Each row is followed by its class.
[ -75  -62  227 -171   45 -192  331  229 -109  -82 -102   67   70  241
  415 -261   99  100 -178 -213  215  -44  125   89  -75 -158  -52   50
  -57 -180  -91  139  192]  W
[ -68  -52   99 -153   71  472 -307 -122  217 -111  110  -62   19  114
 -564  341  -67 -352  319  -67  -26  -25 -146 -303 -109 -691  232 -310
  -93 -126  102 -285  -11]  W
[ -32  -48  270 -354  -34 -134  331  198 -249  -39 -166   47   87  178
  592 -178  -45   50  -96  -31  311   52  -48  -27    4 -178 -159  209
 -173 -140   38 -112  210]  P
[ 236   40  313  -27 -503   -5  187  236  467  180 -186 -154  218 -134
  109 -244  120  163 -196  227 -692 -149  -94 -128 -196  103  -99  -99
 -312   15 -369 -358   19]  Z
[ 225   44  346  -30 -508   54  147  272  442  163 -153 -172  220 -164
  106 -285  109  222 -204  218 -601 -191 -127  -88 -190  155 -120 -115
 -244   -3 -286 -280   75]  E
[ 135   54  309   31 -590  145   86  206  417  107 -224 -281  218 -147
  107 -176   85  102 -109  169 -526 -220 -142  -67 -170  105  -56 -205
 -253  -87 -183 -352  106]  E
[ -22    3  270 -312  -73 -142  348  161 -192  -73 -134   -9   40  185
  599 -149  -40   -2  -59 -116  326  -13  -48  -23    8 -270 -106  150
 -159 -144   -1 -113  153]  A
[  52  -66  134 -232   34  417 -221 -170  145  -42  138    9   17   69
 -526  265 -135 -213  280  132  -75  187 -294 -386 -120 -523  106 -259
 -280  -61   60 -310   11]  S
[ 271   62  412  -40 -523   66  133  295  456  119  -45 -133  172 -143
  109 -201  129   54  -76  258 -556 -150 -146  -86 -191 -107  -57 -156
 -404    8 -311 -477   59]  A
[ -80 -103  221 -244  -21 -250  233  199  -97  -45 -227  156  105  172
  617 -113  -89    3 -184  -73  307  -18   98   73  -96 -324  -39  238
  184 -164   27  -17   91]  B
[  72 -171 -452  -57  247  589  -90  101 -157  196   50   71 -141  -62
 -193  -26 -285  277  163  123 -627 -214 -306  -22   48  793 -197  -95
  -59 -258  246  242   -1]  B
[-227  229  -20  427 -316  399 -228  144   67  133 -369 -502  134  -88
 -121   -8 -213  217   42 -297  386 -556  211   91 -220  634  -66  -97
  376  -60  414  375  237]  R
[  72 -255 -316 -154  293  506  -53   63 -359  233   93  133 -160   -9
  -23 -133 -152  273   28  189 -658 -261 -341  -12  173  723 -276  -89
 -232 -319  171  193   54]  B
[ 268   37  326  -22 -452  -29  164  278  488  110 -143 -112  223 -131
  142 -275  127  121 -190  223 -597 -241  -81  -91 -211   78  -94  -60
 -261  -51 -334 -328   28]  E
[ 141   48  360   22 -581  156  120  255  373  165 -183 -285  206 -147
  163 -184   37  153 -111  195 -476 -255 -154  -51 -159  137  -84 -169
 -254  -95 -155 -294  148]  S
[ -79  -12  198 -263  -86  -73  385  207 -250 -126 -189  -66   72  228
  533 -130  -15   25   42 -144  414  103  -25 -161   37 -161 -138   77
 -274  -36   -7 -211  194]  B
[ -24  -59  147 -263   10  516 -237 -184   98  -63   82  -79   17  112
 -534  284  -75 -233  324   92  -75  140 -319 -467  -96 -537   88 -324
 -403  -60   69 -387   80]  E
[ 254   59  342  -46 -541   38  198  296  504  196 -163 -198  192 -190
  136 -264  121  135 -128  281 -745 -269 -142 -104 -190  121 -124  -93
 -402   -9 -366 -387   95]  P
[ 100 -155 -449  -70  183  670  -79  149 -176  162   -5   78 -125    0
 -229  -37 -236  194  187  122 -686 -235 -287  -78   95  866 -218 -151
 -168 -325  227  151   14]  Z
[ -54  -65   76 -136  101  450 -357  -66  257  -98   67   29   56  116
 -594  286  -44 -336  285  -48  -80  -53  -27 -255 -180 -657  260 -318
    2 -170  103 -266   21]  E
[-296  147  -69  376 -194  417 -273   87   34  129 -343 -518  142 -114
 -148   62 -285  161   71 -173  428 -436  153  245 -218  772  -72  -82
  294 -126  492  571  271]  A
[-116  -24  234 -208  -54 -221  252  182  -79  -79 -239  135   75  201
  638  -80  -86  -51 -152 -132  353   44  133   36  -65 -392  -36  233
  188  -72  -12  -22   77]  A
[-216  183  -10  341 -292  399 -283  133  111  125 -366 -407  162 -110
 -148   24 -236  233   -3 -245  361 -594  264  137 -271  619  -83 -119
  403  -92  452  448  187]  R
[-262   83  -52  461 -206  432 -257  155  130   29 -291 -541  140  -64
 -185   -4 -200  153   58 -332  431 -575  193  256 -231  777  -53 -136
  358 -169  425  584  226]  B
[ 129   66  322   39 -553  122   89  211  415  149 -158 -268  196 -159
  154 -161   57   80 -129  198 -490 -211 -129   15 -193   63  -43 -151
 -222  -60 -169 -353   84]  R
[  28  -35   73 -206  150  416 -287  -87  304 -123   68   18   43   88
 -588  313  -97 -369  300   25 -128  -52  -83 -313 -145 -673  195 -250
  -32 -145   42 -240 -102]  W
[ -52  -20  127 -116   39  391 -302 -112  195  -40   26   -6   34  114
 -527  314  -66 -318  267   25  -34   57  -58 -274 -143 -687  223 -279
  -20  -66   67 -309    3]  Z
[ 125   24  373    8 -559  104   69  178  399  208 -167 -174  202 -159
  205 -246   38  172 -237  183 -522 -206 -122   15 -175  113 -122 -127
 -179  -37 -175 -253   54]  P
[-196  190   54  373 -326  369 -243  132   99  125 -309 -412  164  -74
 -103    5 -222  225    4 -297  424 -557  201  126 -270  547  -77  -77
  346  -67  438  392  241]  P
[ 142 -279 -324 -106  220  610 -185  121 -286  225   96  163 -100  -14
 -133 -176 -158  158   -5  135 -676 -378 -326  137   87  899 -227  -87
 -173 -467  261  239  123]  E
[  -6  -26   52 -239  127  402 -257 -131  228 -103   45  -47   49   62
 -519  380 -110 -403  359   76  -44   14 -141 -361 -107 -699  191 -264
 -150 -119   43 -336  -85]  A
[ 158 -303 -333 -135  313  613 -132  195 -267  223  134  142  -88   17
 -173 -164 -126  145   32  148 -752 -459 -307  147   88  878 -203 -112
 -196 -526  235  250  118]  W
[ 266   51  331  -52 -494   47  174  248  523  136 -186 -160  243 -179
   60 -307   78  156 -167  210 -732 -208 -176 -158 -206   99 -119 -123
 -323  -75 -325 -346   25]  R
[  25    3   92 -238  -20  448 -232 -230  184  -29   70  -76   12   32
 -493  332 -197 -220  312   97  -99  136 -295 -412 -133 -577  138 -250
 -233  -17   91 -349   -8]  B
[  11  -54  237 -375  -48 -128  336  148 -271   33 -217   35   69  168
  567 -156  -84   -8   -8   -3  257  -15  -25  -13   23 -191 -164  151
 -176 -137   47 -167  127]  Z
[  33  -59   84 -226   33  434 -316 -173  231  -22   85   73   53   36
 -550  292 -179 -250  243   91 -126  133 -227 -333 -167 -529  159 -251
 -170 -119  106 -257  -35]  B
[ 160 -198 -418  -89  271  673  -76  206 -181  166   78  123 -161  -24
 -263 -103 -221  222  229  128 -742 -276 -354  -27   92  889 -250 -107
 -230 -346  222  191   39]  Z
[-107  -79  236 -207   18 -213  336  136 -154   12 -154   93   79  194
  526 -235  -27  168 -172 -160  273   71   23   20  -90 -226  -99   91
  -61 -122  -46   91  152]  B
[-252  202   53  404 -384  366 -224  123   60  141 -407 -499  157  -70
  -51   24 -212  232    5 -266  513 -567  253  100 -270  599  -78 -106
  375    3  411  379  258]  R
[-158  -31  156 -180   33 -267  389  193  -77 -139 -151   81   89  231
  515 -177  104   79 -166 -306  357   93  179   18  -67 -263    5   44
  -67  -98 -167  107  128]  A
[ 157 -206 -455 -101  233  630 -104  151 -129  156   41  130 -117  -79
 -273  -95 -251  189  203  123 -790 -332 -319  -28   81  839 -238 -111
 -171 -398  250  215   14]  P
[-115  -49  237 -235   21 -221  310  144  -73  -76 -195   18   79  184
  591  -49  -71  -39  -76  -80  302   40   71   27  -61 -428  -21  222
   93 -100  -27  -53  110]  S
[ 154 -199 -448  -94  261  636 -109  189 -168  182   18  135 -149  -34
 -180  -61 -228   89  257  140 -764 -395 -296   10   97  817 -232  -66
 -156 -412  251  140   19]  E
[ 289   10  365  -25 -517   11  120  344  508   88  -54  -70  187 -167
   53 -240  118   61  -71  282 -587 -155  -59   -9 -190  -29  -64 -120
 -266   -9 -263 -415   32]  P
[-230  167   71  394 -371  340 -258  163  125  166 -387 -482  159  -74
  -72   30 -204  221   -5 -264  423 -671  277  151 -298  564  -24 -103
  431  -89  408  426  284]  B
[-114  -79  202 -255   20 -215  276  134  -72  -22 -211   92   57  151
  643 -105 -140   60 -201  -36  238   24   60   60  -26 -326  -41  268
  308  -44  -22   73   67]  B
[ 180 -330 -334 -144  232  575 -178  106 -304  232  151  245  -87   25
 -131 -199 -126  169  -97  135 -763 -372 -330  111  100  895 -214 -112
 -184 -462  213  178   62]  W
[-303  136  -59  450 -249  422 -285  183  123   36 -327 -519  168 -100
 -236  -27 -170  153   56 -341  484 -507  320  314 -266  811  -38 -176
  309 -171  472  598  259]  R
[ 126   70  349   10 -597  155   85  225  384  162 -199 -265  187 -171
  165 -233   31  133 -129  176 -494 -245 -104  -11 -167  116  -77 -159
 -230  -58 -141 -314  122]  R
[ 119 -191 -373 -188  272  500  -56   -3 -347  227   55  140 -139  -86
  -69 -123 -204  245  103  222 -678 -182 -336   54  138  713 -262  -97
 -316 -381  250  204   44]  E
[ -61  -50  149 -108  118  398 -321  -45  290 -149   99    4   84  129
 -583  272    2 -309  192  -79  -43   -6   -2 -238 -188 -744  262 -333
   29 -137   30 -217    9]  B
[ 266   36  409   37 -614  124   66  293  548   97  -39 -125  215 -183
  -14 -242   82  142 -123  182 -557 -149  -91    0 -243   10  -34 -188
 -313   23 -230 -332   69]  Z
[-131  -16  212 -120    5 -228  373  128 -138  -31 -137   77   77  193
  509 -207    2  161 -156 -259  330  114  121   35  -76 -290  -61   73
  -22  -37  -85  131  156]  S
[-314   75  -62  439 -212  376 -236  149   94  125 -312 -553  168  -54
 -199   27 -206  215   37 -233  476 -534  278  288 -294  823  -52 -149
  343 -124  457  638  257]  W
[-213  222  -89  461 -135  327 -209  180   88   28 -364 -486  110  -19
 -249   66 -177   33  331 -366  497 -502  318  119 -229  514   36  -78
  280 -133  440  315  229]  Z
[ 157 -256 -304 -129  207  653 -163  149 -274  212  110  128  -86  -26
  -96 -188 -163  170  -25   87 -716 -371 -353   97  119  886 -235 -101
 -193 -484  238  164   84]  S
[-288   95  -67  382 -178  424 -296   83   75   97 -329 -570  178 -100
 -233    1 -224  139   60 -237  401 -531  199  305 -255  794  -50 -166
  267 -223  501  567  234]  W
[ -59  -39  196 -189   12 -198  272  147  -93 -116 -199  122   67  209
  625 -115 -110   -5 -168 -133  310   41   52  -13  -39 -390   -7  261
  244  -81  -28  -53   78]  B
[ -31  -64   52 -177  101  446 -312 -130  184   11   82  -28   -5  107
 -509  398 -105 -320  294  105 -115 -108 -123 -299 -137 -644  207 -268
   17  -72   89 -322  -48]  W
[ -25  -47  287 -267  -54 -137  297  161 -242  -20 -187   19   78  221
  585 -184  -47   19 -112  -67  312   25  -22  -10  -18 -234 -135  177
  -73 -118   29 -180  136]  Z
[-147  -77  223 -232  -31 -205  349   66 -212   42 -148  107   41  204
  562 -256   15  148 -230 -163  288  108   22   48  -39 -171  -86   44
 -104 -122  -80  104  166]  R
[ 137 -184 -422  -96  279  722 -121  188 -176  193   44  104 -176  -20
 -225  -85 -264  159  264  128 -761 -330 -364  -40  103  863 -262  -58
 -126 -321  262  152   46]  E
[ 272   52  371  -19 -534  -32  133  226  473  155  -74 -103  200 -154
  124 -181   90   47  -97  245 -541 -107  -63  -44 -206  -66  -39 -103
 -302    4 -274 -449    8]  S
[-225  184  -25  357 -262  375 -228  170   75   84 -417 -553  148  -77
 -234   36 -187   11  334 -290  480 -598  278   99 -255  549  -19 -159
  115 -219  482  262  277]  R
[ 283   58  411  -10 -563  109  121  276  460  118  -48 -212  160 -173
   60 -205  109   55  -22  283 -574 -140 -195 -122 -167   12  -86 -129
 -471   26 -294 -507   94]  S
[-219  224   41  404 -290  390 -207  197   24   74 -338 -508   81  -63
  -73  -15 -158  152  113 -258  464 -575  217  118 -183  559  -76  -90
  295  -37  390  302  277]  R
